Below is a small trained network, with its code and all its weights. Each question gives an input and a target symbol and asks what happens when units are switched off, that is, made to give their printed mean instead of their output.

import numpy as np


def w(rows, s, z=0):
    codes = np.array(rows[::2]) - 128.0
    scale = np.full(codes.shape[1], s)
    scale[-1] = z or s
    return codes * scale


def f(y):
    return np.maximum(y, 0)


def softmax(a):
    e = np.exp(a - a.max(-1, keepdims=True))
    return e / e.sum(-1, keepdims=True)


def log_softmax(a):
    a = a - a.max(-1, keepdims=True)
    return a - np.log(np.exp(a).sum(-1, keepdims=True))


def net(x, mask):
    ids = ['αβγδεζηθλμξπστφψ'.index(c) for c in x.split()]
    T = len(ids)
    res = E[ids] + P[:T]
    u = 0
    for l in range(3):
        q, k, v = (res @ M[l].T for M in (Q, K, V))
        z = softmax(np.where(np.tri(T) > 0, q @ k.T / 2**0.5, -1e9)) @ v
        res = res + np.where(mask[u], z, O[l][:, -1]) @ O[l][:, :-1]
        u += 1
        y = f(res @ A[l][:, :-1].T + A[l][:, -1])
        res = res + np.where(mask[u : u + 8], y, B[l][:, -1]) @ B[l][:, :-1]
        u += 8
    return log_softmax(res[-1] @ U[:, :-1].T + U[:, -1])


Q, K, V, O, A, B = {}, {}, {}, {}, {}, {}
E = w([
[131,197,151],'α',
[36,104,161],'β',
[145,23,154],'γ',
[176,152,250],'δ',
[175,78,192],'ε',
[62,81,143],'ζ',
[91,71,57],'η',
[66,148,150],'θ',
[112,128,165],'λ',
[112,128,166],'μ',
[94,145,254],'ξ',
[178,109,72],'π',
[172,164,116],'σ',
[120,81,168],'τ',
[68,228,126],'φ',
[126,130,58],'ψ',
],0.021)
P = w([
[67,94,113],'0',
[49,119,89],'1',
[49,128,73],'2',
[25,139,39],'3',
[16,146,27],'4',
[13,148,23],'5',
[5,152,16],'6',
[20,139,7],'7',
[10,153,14],'8',
[23,151,11],'9',
],0.0028)
Q[0] = w([
[66,74,85],'L0H0',
[115,152,8],'L0H0',
],0.012)
K[0] = w([
[60,86,1],'L0H0',
[181,143,44],'L0H0',
],0.0086)
V[0] = w([
[39,166,133],'L0H0',
[2,169,187],'L0H0',
],0.0058)
O[0] = w([
[69,13,1,190],'L0H0',
[190,200,222,250],'L0H0',
],0.0039,0.0021)
A[0] = w([
[93,111,157,42],'L0N0',
[124,251,58,152],'L0N1',
[102,175,32,109],'L0N2',
[110,92,124,151],'L0N3',
[144,224,180,252],'L0N4',
[146,134,239,185],'L0N5',
[147,219,248,107],'L0N6',
[113,10,65,178],'L0N7',
],0.011,0.004)
B[0] = w([
[141,174,136,145],'L0N0',
[207,118,66,192],'L0N1',
[151,54,61,174],'L0N2',
[88,190,149,175],'L0N3',
[96,195,65,202],'L0N4',
[92,129,41,201],'L0N5',
[81,107,2,189],'L0N6',
[72,118,78,254],'L0N7',
],0.0081,0.0088)
Q[1] = w([
[254,216,81],'L1H0',
[193,26,184],'L1H0',
],0.0082)
K[1] = w([
[185,229,97],'L1H0',
[160,168,254],'L1H0',
],0.0057)
V[1] = w([
[145,254,144],'L1H0',
[182,171,99],'L1H0',
],0.0075)
O[1] = w([
[44,138,1,1],'L1H0',
[238,187,74,118],'L1H0',
],0.0043,0.0062)
A[1] = w([
[57,93,67,129],'L1N0',
[156,65,182,56],'L1N1',
[216,106,121,148],'L1N2',
[137,18,115,163],'L1N3',
[43,156,149,130],'L1N4',
[106,247,160,116],'L1N5',
[151,126,177,147],'L1N6',
[13,63,110,252],'L1N7',
],0.011,0.004)
B[1] = w([
[19,141,155,225],'L1N0',
[91,169,99,142],'L1N1',
[119,188,129,144],'L1N2',
[74,32,18,187],'L1N3',
[135,254,188,168],'L1N4',
[169,149,19,146],'L1N5',
[144,119,143,129],'L1N6',
[91,106,201,250],'L1N7',
],0.0088,0.019)
Q[2] = w([
[2,182,204],'L2H0',
[188,209,175],'L2H0',
],0.0072)
K[2] = w([
[217,73,232],'L2H0',
[228,255,138],'L2H0',
],0.0049)
V[2] = w([
[155,1,109],'L2H0',
[109,160,143],'L2H0',
],0.0083)
O[2] = w([
[51,126,101,253],'L2H0',
[2,122,67,190],'L2H0',
],0.0064,0.0052)
A[2] = w([
[104,70,88,2],'L2N0',
[76,191,100,177],'L2N1',
[156,129,25,54],'L2N2',
[52,130,156,101],'L2N3',
[80,142,187,26],'L2N4',
[131,214,154,197],'L2N5',
[154,99,254,169],'L2N6',
[179,217,183,176],'L2N7',
],0.013,0.011)
B[2] = w([
[90,215,206,179],'L2N0',
[221,81,46,237],'L2N1',
[95,178,224,170],'L2N2',
[196,90,153,252],'L2N3',
[190,255,165,184],'L2N4',
[70,166,122,173],'L2N5',
[178,43,90,145],'L2N6',
[44,117,221,148],'L2N7',
],0.0093,0.033)
U = w([
[95,115,198,147],'α',
[163,144,126,153],'β',
[11,149,94,153],'γ',
[191,159,117,111],'δ',
[89,171,57,105],'ε',
[197,45,116,158],'ζ',
[146,144,115,192],'η',
[231,113,150,34],'θ',
[149,149,119,168],'λ',
[176,184,193,7],'μ',
[86,18,67,185],'ξ',
[167,94,75,160],'π',
[148,145,120,153],'σ',
[149,131,105,188],'τ',
[156,142,128,142],'φ',
[95,250,159,61],'ψ',
],0.014,0.016)

Each question gives the input, a string of symbols that net reads in full, and the target symbol t.
The units are the heads (2 rows each of Q, K, V and O) and the neurons (one row each of A and B). Each row of codes is followed by its name. A weight is (code - 128) times the scale printed after its matrix; where a second scale follows, it is the last column's (O, A, B and U).
mask holds one flag per unit, layer by layer, with each layer's heads first. A switched-off unit (its flag False) gives its mean, the last column of its rows in O or B, instead of its output. The means were averaged over made-up inputs and are rounded, as every weight is.
A unit's drop is (log p(t) with every unit on - log p(t) with that unit switched off) / (log p(t) with every unit on - log p(t) with every unit switched off).
The circuit of an input: a set's keep is (log p(t) with only the set's units on - log p(t) with every unit switched off) / (log p(t) with every unit on - log p(t) with every unit switched off). Starting from the 12 units with the biggest drops (on a tie, the unit counted first), units are removed one at a time, each time the one whose removal leaves the highest keep (on an exact tie, the one counted first), for as long as the keep stays at least 0.8.
circuit, biggest first: the units of the circuit, biggest drop first
most important unit: the unit with the biggest drop
top k neurons: the k neurons with the biggest drops, biggest first
top k neurons in layer l: the k neurons of layer l with the biggest drops, biggest first
input γ γ μ σ θ η π μ, target α: most important unit : L1N3
input γ δ θ, target π: top 3 neurons in layer 2 : [L2N1; L2N0; L2N2]
input ε ζ δ σ γ η θ θ θ σ, target ψ: circuit, biggest first : [L2N3; L1N3]
input γ α ξ ε σ σ τ, target ζ: circuit, biggest first : [L2N0; L2N2; L2N5]
input λ γ β ε η γ θ, target α: top 4 neurons : [L1N3; L0N7; L2N7; L2N1]
input ψ σ π φ θ δ, target π: top 2 neurons : [L0N6; L2N1]
input γ σ σ γ ε π, target γ: top 2 neurons : [L2N4; L2N3]
input β σ δ ζ γ π γ σ δ, target π: circuit, biggest first : [L0N6; L2N1; L0N5]
input μ ψ θ, target γ: top 3 neurons in layer 2 : [L2N3; L2N4; L2N7]
input θ σ φ α γ γ η σ θ, target α: top 2 neurons : [L0N7; L1N3]
input θ τ γ ψ π λ, target γ: top 4 neurons in layer 0 : [L0N2; L0N7; L0N1; L0N4]
input γ σ γ ψ σ μ, target γ: top 4 neurons : [L2N3; L1N3; L0N7; L0N2]
input γ γ α θ ξ ζ σ ζ, target θ: top 3 neurons : [L2N4; L2N6; L2N3]
input σ ψ θ σ μ, target γ: top 2 neurons : [L2N3; L1N3]
input δ ε γ, target α: circuit, biggest first : [L2N1]
input γ η ε η ψ γ α, target ε: top 2 neurons : [L0N6; L2N1]
input γ γ σ, target ψ: top 4 neurons : [L2N3; L0N7; L1N3; L2N2]
input α γ η λ, target α: top 4 neurons : [L1N3; L0N7; L2N1; L0N2]
input θ τ γ γ γ γ γ η λ, target α: top 4 neurons in layer 0 : [L0N7; L0N2; L0N1; L0N4]
input σ γ γ ε ψ η, target α: top neuron in layer 2 : [L2N0]
